Here is a tiny trained network, its code and every weight. The questions are about switching its units off for an input and a target symbol, where a switched-off unit gives its printed mean instead of its output.

import numpy as np


def w(rows, s, z=0):
    codes = np.array(rows[::2]) - 128.0
    scale = np.full(codes.shape[1], s)
    scale[-1] = z or s
    return codes * scale


def norm(h):
    return h / np.sqrt((h * h).mean(-1, keepdims=True) + 1e-5)


def f(y):
    return np.maximum(y, 0)


def softmax(a):
    e = np.exp(a - a.max(-1, keepdims=True))
    return e / e.sum(-1, keepdims=True)


def log_softmax(a):
    a = a - a.max(-1, keepdims=True)
    return a - np.log(np.exp(a).sum(-1, keepdims=True))


def net(x, mask):
    ids = ['βγδηθλμξπσφψ'.index(c) for c in x.split()]
    T = len(ids)
    res = E[ids] + P[:T]
    r = norm(res)
    for j in range(2):
        rows = slice(2 * j, 2 * j + 2)
        q, k, v = (r @ M[0][rows].T for M in (Q, K, V))
        z = softmax(np.where(np.tri(T) > 0, q @ k.T / 2**0.5, -1e9)) @ v
        o = O[0][rows]
        res = res + np.where(mask[j], z, o[:, -1]) @ o[:, :-1]
    y = f(norm(res) @ A[0][:, :-1].T + A[0][:, -1])
    res = res + np.where(mask[2:6], y, B[0][:, -1]) @ B[0][:, :-1]
    return log_softmax(norm(res)[-1] @ U[:, :-1].T + U[:, -1])


Q, K, V, O, A, B = {}, {}, {}, {}, {}, {}
E = w([
[116,126,159,146,173,28],'β',
[193,107,185,144,100,199],'γ',
[74,123,39,106,155,114],'δ',
[81,83,125,212,130,139],'η',
[130,228,99,154,115,173],'θ',
[136,152,111,134,228,178],'λ',
[251,92,82,118,129,175],'μ',
[42,74,91,98,122,115],'ξ',
[111,87,184,39,84,162],'π',
[228,102,97,214,67,58],'σ',
[73,122,98,89,177,159],'φ',
[122,175,123,133,28,126],'ψ',
],0.02)
P = w([
[106,33,149,254,78,186],'0',
[194,92,175,89,128,49],'1',
[199,136,185,79,126,54],'2',
[188,150,170,76,110,84],'3',
[185,158,167,110,100,77],'4',
[186,156,170,115,99,95],'5',
[161,172,171,165,99,125],'6',
],0.0071)
Q[0] = w([
[255,168,155,144,136,146],'h1',
[171,138,86,68,206,104],'h1',
[143,171,40,155,70,34],'h2',
[157,189,176,49,118,54],'h2',
],0.025)
K[0] = w([
[252,171,158,100,63,128],'h1',
[181,129,90,80,194,103],'h1',
[162,144,37,93,120,28],'h2',
[181,139,135,12,101,86],'h2',
],0.023)
V[0] = w([
[209,57,130,191,146,179],'h1',
[128,127,201,4,65,182],'h1',
[152,125,208,245,181,115],'h2',
[190,166,63,108,71,2],'h2',
],0.0073)
O[0] = w([
[150,134,188,132,142,139,191],'h1',
[120,130,170,82,108,165,145],'h1',
[146,155,153,134,126,80,183],'h2',
[103,113,139,247,123,170,253],'h2',
],0.012,0.0057)
A[0] = w([
[117,171,108,96,224,144,253],'n1',
[120,88,175,150,250,94,39],'n2',
[197,175,96,101,147,143,92],'n3',
[33,112,155,155,130,73,106],'n4',
],0.022,0.004)
B[0] = w([
[111,7,167,241,136,199,232],'n1',
[47,217,168,110,130,71,198],'n2',
[134,214,114,94,168,156,254],'n3',
[169,134,59,37,147,119,186],'n4',
],0.015,0.0063)
U = w([
[78,157,123,106,141,50,115],'β',
[130,106,203,76,103,138,156],'γ',
[108,25,88,129,148,170,46],'δ',
[74,162,124,92,138,63,92],'η',
[166,159,79,138,178,157,160],'θ',
[68,174,129,166,177,164,48],'λ',
[210,130,151,75,153,125,65],'μ',
[115,79,37,96,146,131,181],'ξ',
[112,72,98,53,111,127,255],'π',
[165,90,148,171,130,58,193],'σ',
[65,54,172,130,205,129,108],'φ',
[80,134,100,103,9,136,25],'ψ',
],0.014,0.0039)

Each question gives the input, a string of symbols that net reads in full, and the target symbol t.
The units are the heads (2 rows each of Q, K, V and O) and the neurons (one row each of A and B). Each row of codes is followed by its name. A weight is (code - 128) times the scale printed after its matrix; where a second scale follows, it is the last column's (O, A, B and U).
mask holds one flag per unit, heads first, then neurons. A switched-off unit (its flag False) gives its mean, the last column of its rows in O or B, instead of its output. The means were averaged over made-up inputs and are rounded, as every weight is.
A unit's drop is (log p(t) with every unit on - log p(t) with that unit switched off) / (log p(t) with every unit on - log p(t) with every unit switched off).
The circuit of an input: a set's keep is (log p(t) with only the set's units on - log p(t) with every unit switched off) / (log p(t) with every unit on - log p(t) with every unit switched off). Starting from all 6 units, units are removed one at a time, each time the one whose removal leaves the highest keep (on an exact tie, the one counted first), for as long as the keep stays at least 0.8.
circuit, biggest first: the units of the circuit, biggest drop first
most important unit: the unit with the biggest drop
k most important neurons: the k neurons with the biggest drops, biggest first
heads that matter: for each layer, one digit per head in row order, 1 if its drop is at least 0.15 and else 0, layers parted by /
drop of u: that unit's drop, to one decimal
input σ θ ψ λ, target φ: heads that matter => 00
input β η μ θ θ π, target π: circuit, biggest first => (h2)
input β θ φ θ π, target π: circuit, biggest first => (h2 h1)
input ψ θ δ, target δ: heads that matter => 00
input φ σ β, target η: heads that matter => 00
input π γ θ γ σ σ φ, target δ: heads that matter => 00
input θ φ σ μ φ, target δ: heads that matter => 10
input θ θ γ σ λ θ ξ, target ξ: heads that matter => 00
input σ σ θ γ θ σ β, target β: 3 most important neurons => (n2 n4 n3)
input σ σ γ σ β η δ, target δ: 3 most important neurons => (n1 n3 n2)
input π σ β, target η: 2 most important neurons => (n2 n4)
input π θ γ σ σ γ λ, target φ: drop of n1 => 1.8
input σ θ δ ξ, target ξ: drop of n1 => 0.0
input θ γ λ ξ γ δ, target ξ: most important unit => h1
input η ψ θ θ γ σ γ, target μ: drop of n1 => 0.1
input σ η η θ ξ β, target β: drop of n2 => 0.7
